Here is a tiny trained network, its code and every weight. The questions are about switching its units off for an input and a target symbol, where a switched-off unit gives its printed mean instead of its output.

import numpy as np


def w(rows, s, z=0):
    codes = np.array(rows[::2]) - 128.0
    scale = np.full(codes.shape[1], s)
    scale[-1] = z or s
    return codes * scale


def f(y):
    return y / 2 * (1 + np.tanh(0.7978845608 * (y + 0.044715 * y**3)))


def softmax(a):
    e = np.exp(a - a.max(-1, keepdims=True))
    return e / e.sum(-1, keepdims=True)


def log_softmax(a):
    a = a - a.max(-1, keepdims=True)
    return a - np.log(np.exp(a).sum(-1, keepdims=True))


def net(x, mask):
    ids = ['ΔΞεζπτω'.index(c) for c in x.split()]
    T = len(ids)
    res = E[ids] + P[:T]
    u = 0
    for l in range(3):
        q, k, v = (res @ M[l].T for M in (Q, K, V))
        z = softmax(np.where(np.tri(T) > 0, q @ k.T / 4**0.5, -1e9)) @ v
        res = res + np.where(mask[u], z, O[l][:, -1]) @ O[l][:, :-1]
        u += 1
        y = f(res @ A[l][:, :-1].T + A[l][:, -1])
        res = res + np.where(mask[u : u + 12], y, B[l][:, -1]) @ B[l][:, :-1]
        u += 12
    return log_softmax(res[-1] @ U[:, :-1].T + U[:, -1])


Q, K, V, O, A, B = {}, {}, {}, {}, {}, {}
E = w([
[108,58,122,233,218],'Δ',
[74,112,156,134,164],'Ξ',
[152,122,62,113,166],'ε',
[93,178,219,207,186],'ζ',
[116,132,232,35,167],'π',
[136,247,83,137,64],'τ',
[148,45,161,147,167],'ω',
],0.011)
P = w([
[196,2,141,111,119],'0',
[145,221,148,128,221],'1',
[131,191,138,138,208],'2',
[113,182,140,134,190],'3',
[91,172,141,125,184],'4',
[79,169,152,121,174],'5',
[65,178,157,119,161],'6',
[50,179,149,104,161],'7',
[57,178,155,90,156],'8',
[49,175,160,98,162],'9',
],0.0066)
Q[0] = w([
[64,176,152,48,254],'L0H0',
[53,234,118,113,200],'L0H0',
[113,163,87,197,235],'L0H0',
[175,45,61,123,83],'L0H0',
],0.0061)
K[0] = w([
[116,3,171,102,170],'L0H0',
[131,97,157,79,185],'L0H0',
[142,72,223,43,83],'L0H0',
[23,229,111,172,51],'L0H0',
],0.0057)
V[0] = w([
[138,148,58,24,47],'L0H0',
[208,146,87,138,47],'L0H0',
[2,178,153,114,123],'L0H0',
[137,85,77,118,209],'L0H0',
],0.0061)
O[0] = w([
[9,23,33,77,52,1],'L0H0',
[133,89,45,197,120,13],'L0H0',
[94,176,180,145,55,118],'L0H0',
[180,134,158,3,207,191],'L0H0',
],0.005,0.0041)
A[0] = w([
[101,49,33,140,21,184],'L0N0',
[204,121,148,58,154,223],'L0N1',
[134,128,202,40,169,158],'L0N2',
[172,125,84,58,131,127],'L0N3',
[236,139,138,110,161,190],'L0N4',
[75,254,90,147,120,193],'L0N5',
[78,41,103,182,178,92],'L0N6',
[200,98,123,155,175,252],'L0N7',
[155,235,74,125,84,187],'L0N8',
[150,89,24,126,89,111],'L0N9',
[193,120,137,214,131,110],'L0N10',
[243,169,113,67,123,171],'L0N11',
],0.0065,0.0024)
B[0] = w([
[19,181,46,186,106,118],'L0N0',
[73,57,128,88,154,207],'L0N1',
[55,83,123,83,124,253],'L0N2',
[137,94,61,116,107,127],'L0N3',
[136,74,161,97,180,192],'L0N4',
[233,116,175,145,205,190],'L0N5',
[254,161,113,139,199,125],'L0N6',
[119,88,161,154,152,182],'L0N7',
[200,154,141,200,179,155],'L0N8',
[53,143,33,101,125,114],'L0N9',
[147,152,164,188,149,132],'L0N10',
[152,88,96,112,179,168],'L0N11',
],0.0062,0.0064)
Q[1] = w([
[76,117,196,99,171],'L1H0',
[95,73,23,221,61],'L1H0',
[109,100,168,195,254],'L1H0',
[87,131,119,202,18],'L1H0',
],0.0063)
K[1] = w([
[71,142,72,235,114],'L1H0',
[155,45,233,135,198],'L1H0',
[13,96,77,182,103],'L1H0',
[204,86,173,138,253],'L1H0',
],0.0055)
V[1] = w([
[213,93,214,143,70],'L1H0',
[151,55,191,2,115],'L1H0',
[123,204,84,82,38],'L1H0',
[137,237,159,161,160],'L1H0',
],0.0048)
O[1] = w([
[126,73,221,203,66,105],'L1H0',
[215,21,162,86,81,192],'L1H0',
[64,137,61,98,180,3],'L1H0',
[75,253,192,135,80,134],'L1H0',
],0.0052,0.0058)
A[1] = w([
[69,124,72,147,83,65],'L1N0',
[42,124,182,32,103,48],'L1N1',
[133,227,94,94,119,82],'L1N2',
[112,79,144,67,146,149],'L1N3',
[88,110,151,91,108,78],'L1N4',
[3,155,139,83,142,218],'L1N5',
[138,89,196,178,155,251],'L1N6',
[64,132,59,202,31,64],'L1N7',
[104,96,65,80,171,65],'L1N8',
[133,54,63,88,46,156],'L1N9',
[4,158,114,93,178,176],'L1N10',
[109,230,168,202,90,87],'L1N11',
],0.0064,0.0028)
B[1] = w([
[80,103,133,194,145,117],'L1N0',
[224,157,97,90,77,194],'L1N1',
[76,78,92,98,62,134],'L1N2',
[89,132,140,123,52,204],'L1N3',
[206,125,97,120,77,143],'L1N4',
[220,180,111,174,133,192],'L1N5',
[152,103,254,105,174,254],'L1N6',
[61,114,163,215,52,126],'L1N7',
[89,76,59,85,144,139],'L1N8',
[55,28,83,69,137,130],'L1N9',
[197,150,74,253,212,183],'L1N10',
[131,87,75,7,37,152],'L1N11',
],0.0045,0.0083)
Q[2] = w([
[178,186,162,100,174],'L2H0',
[135,158,115,225,111],'L2H0',
[200,53,221,35,181],'L2H0',
[3,124,113,160,72],'L2H0',
],0.0058)
K[2] = w([
[98,80,167,182,109],'L2H0',
[169,171,172,138,253],'L2H0',
[35,20,116,128,59],'L2H0',
[111,255,134,111,110],'L2H0',
],0.0057)
V[2] = w([
[166,82,94,135,192],'L2H0',
[211,134,204,64,185],'L2H0',
[145,63,187,181,45],'L2H0',
[104,93,59,28,1],'L2H0',
],0.0062)
O[2] = w([
[146,118,48,70,97,202],'L2H0',
[1,149,44,138,94,250],'L2H0',
[119,65,93,201,184,192],'L2H0',
[136,163,131,57,213,116],'L2H0',
],0.0066,0.016)
A[2] = w([
[160,124,138,228,18,166],'L2N0',
[232,152,169,78,135,70],'L2N1',
[112,61,152,201,148,45],'L2N2',
[31,128,52,132,97,129],'L2N3',
[149,173,56,186,187,168],'L2N4',
[176,43,148,172,102,51],'L2N5',
[129,114,83,212,176,2],'L2N6',
[127,166,226,130,160,252],'L2N7',
[41,45,114,51,2,139],'L2N8',
[136,110,179,36,164,55],'L2N9',
[173,167,67,192,169,198],'L2N10',
[165,119,199,162,39,81],'L2N11',
],0.0067,0.0038)
B[2] = w([
[137,229,185,100,234,184],'L2N0',
[94,168,95,45,82,191],'L2N1',
[85,172,69,73,134,197],'L2N2',
[176,140,118,3,155,221],'L2N3',
[171,118,111,230,198,193],'L2N4',
[71,149,120,151,141,153],'L2N5',
[131,180,66,73,188,151],'L2N6',
[132,96,183,200,93,213],'L2N7',
[185,229,180,70,227,255],'L2N8',
[131,169,187,185,167,221],'L2N9',
[144,101,104,195,176,183],'L2N10',
[159,200,150,200,225,133],'L2N11',
],0.0056,0.0063)
U = w([
[132,119,179,152,240,117],'Δ',
[55,203,145,103,146,190],'Ξ',
[95,71,50,107,130,86],'ε',
[68,183,226,162,130,46],'ζ',
[180,148,195,77,143,79],'π',
[208,172,127,173,146,91],'τ',
[171,3,194,161,82,254],'ω',
],0.0054,0.006)

Each question gives the input, a string of symbols that net reads in full, and the target symbol t.
The units are the heads (4 rows each of Q, K, V and O) and the neurons (one row each of A and B). Each row of codes is followed by its name. A weight is (code - 128) times the scale printed after its matrix; where a second scale follows, it is the last column's (O, A, B and U).
mask holds one flag per unit, layer by layer, with each layer's heads first. A switched-off unit (its flag False) gives its mean, the last column of its rows in O or B, instead of its output. The means were averaged over made-up inputs and are rounded, as every weight is.
A unit's drop is (log p(t) with every unit on - log p(t) with that unit switched off) / (log p(t) with every unit on - log p(t) with every unit switched off).
The circuit of an input: a set's keep is (log p(t) with only the set's units on - log p(t) with every unit switched off) / (log p(t) with every unit on - log p(t) with every unit switched off). Starting from the 12 units with the biggest drops (on a tie, the unit counted first), units are removed one at a time, each time the one whose removal leaves the highest keep (on an exact tie, the one counted first), for as long as the keep stays at least 0.8.
circuit, biggest first: the units of the circuit, biggest drop first
k most important neurons: the k neurons with the biggest drops, biggest first
k most important neurons of layer l: the k neurons of layer l with the biggest drops, biggest first
drop of u: that unit's drop, to one decimal
input ζ Ξ ω Ξ τ Ξ Δ ζ, target ζ: circuit, biggest first -> L2H0, L0H0, L1H0, L2N7
input ε π ω τ ζ, target π: 2 most important neurons -> L0N5, L0N9
input ζ π π ζ, target ζ: circuit, biggest first -> L2H0, L0H0, L1H0
input ω ε Ξ π τ τ π, target ε: most important neuron -> L1N10
input π ζ ω Δ π ζ ω τ, target Δ: 2 most important neurons -> L0N5, L0N8
input Ξ τ Ξ, target ω: 2 most important neurons -> L0N5, L2N8
input ε ζ Δ ε τ, target π: 3 most important neurons of layer 0 -> L0N5, L0N9, L0N0
input ε ζ π Δ τ τ π, target π: 2 most important neurons -> L0N5, L0N9
input ω π ω Δ, target ε: 2 most important neurons -> L2N8, L2N2
input τ π π ω Ξ Δ, target τ: 4 most important neurons -> L0N0, L1N10, L0N9, L2N4
input ω Δ ε ε ω τ, target ε: 2 most important neurons -> L1N6, L2N8
input Ξ ε π τ ε ω π ζ, target ω: 2 most important neurons -> L0N5, L2N8
input τ ω ω π τ ε τ τ π Ξ, target τ: 2 most important neurons of layer 0 -> L0N0, L0N9
input ω Δ ω τ Δ, target ε: 2 most important neurons of layer 0 -> L0N4, L0N7
input ε Δ ω ε τ ω π, target π: 2 most important neurons of layer 0 -> L0N5, L0N9
input Δ Ξ Δ ζ Δ, target Ξ: most important neuron -> L2N2
input Δ τ ζ π Ξ Ξ Δ, target Ξ: 2 most important neurons of layer 2 -> L2N2, L2N0
input Ξ Δ Δ π π Ξ π, target ω: 2 most important neurons of layer 1 -> L1N5, L1N10
input ε ε ω ω π ζ ε Δ ε, target π: 4 most important neurons of layer 0 -> L0N9, L0N0, L0N5, L0N3
input ε π ζ π ω Ξ τ ω, target π: 2 most important neurons of layer 0 -> L0N9, L0N5
input ε τ ω π Ξ, target π: 3 most important neurons of layer 1 -> L1N9, L1N8, L1N6
input ω Ξ τ ω ε π ε τ ε τ, target ε: most important neuron -> L0N5
input τ ε Δ τ Ξ Δ π π Δ, target τ: 2 most important neurons of layer 1 -> L1N10, L1N5
input ζ Δ Ξ, target ζ: drop of L2N0 -> 0.1
input π π ω τ, target Δ: drop of L0N5 -> 0.7
input ω ω τ ζ π π ε π, target ε: drop of L2N10 -> 0.0
input Δ τ τ ω, target Ξ: drop of L2N11 -> 0.0
input ω Ξ Ξ, target ε: most important neuron of layer 1 -> L1N6
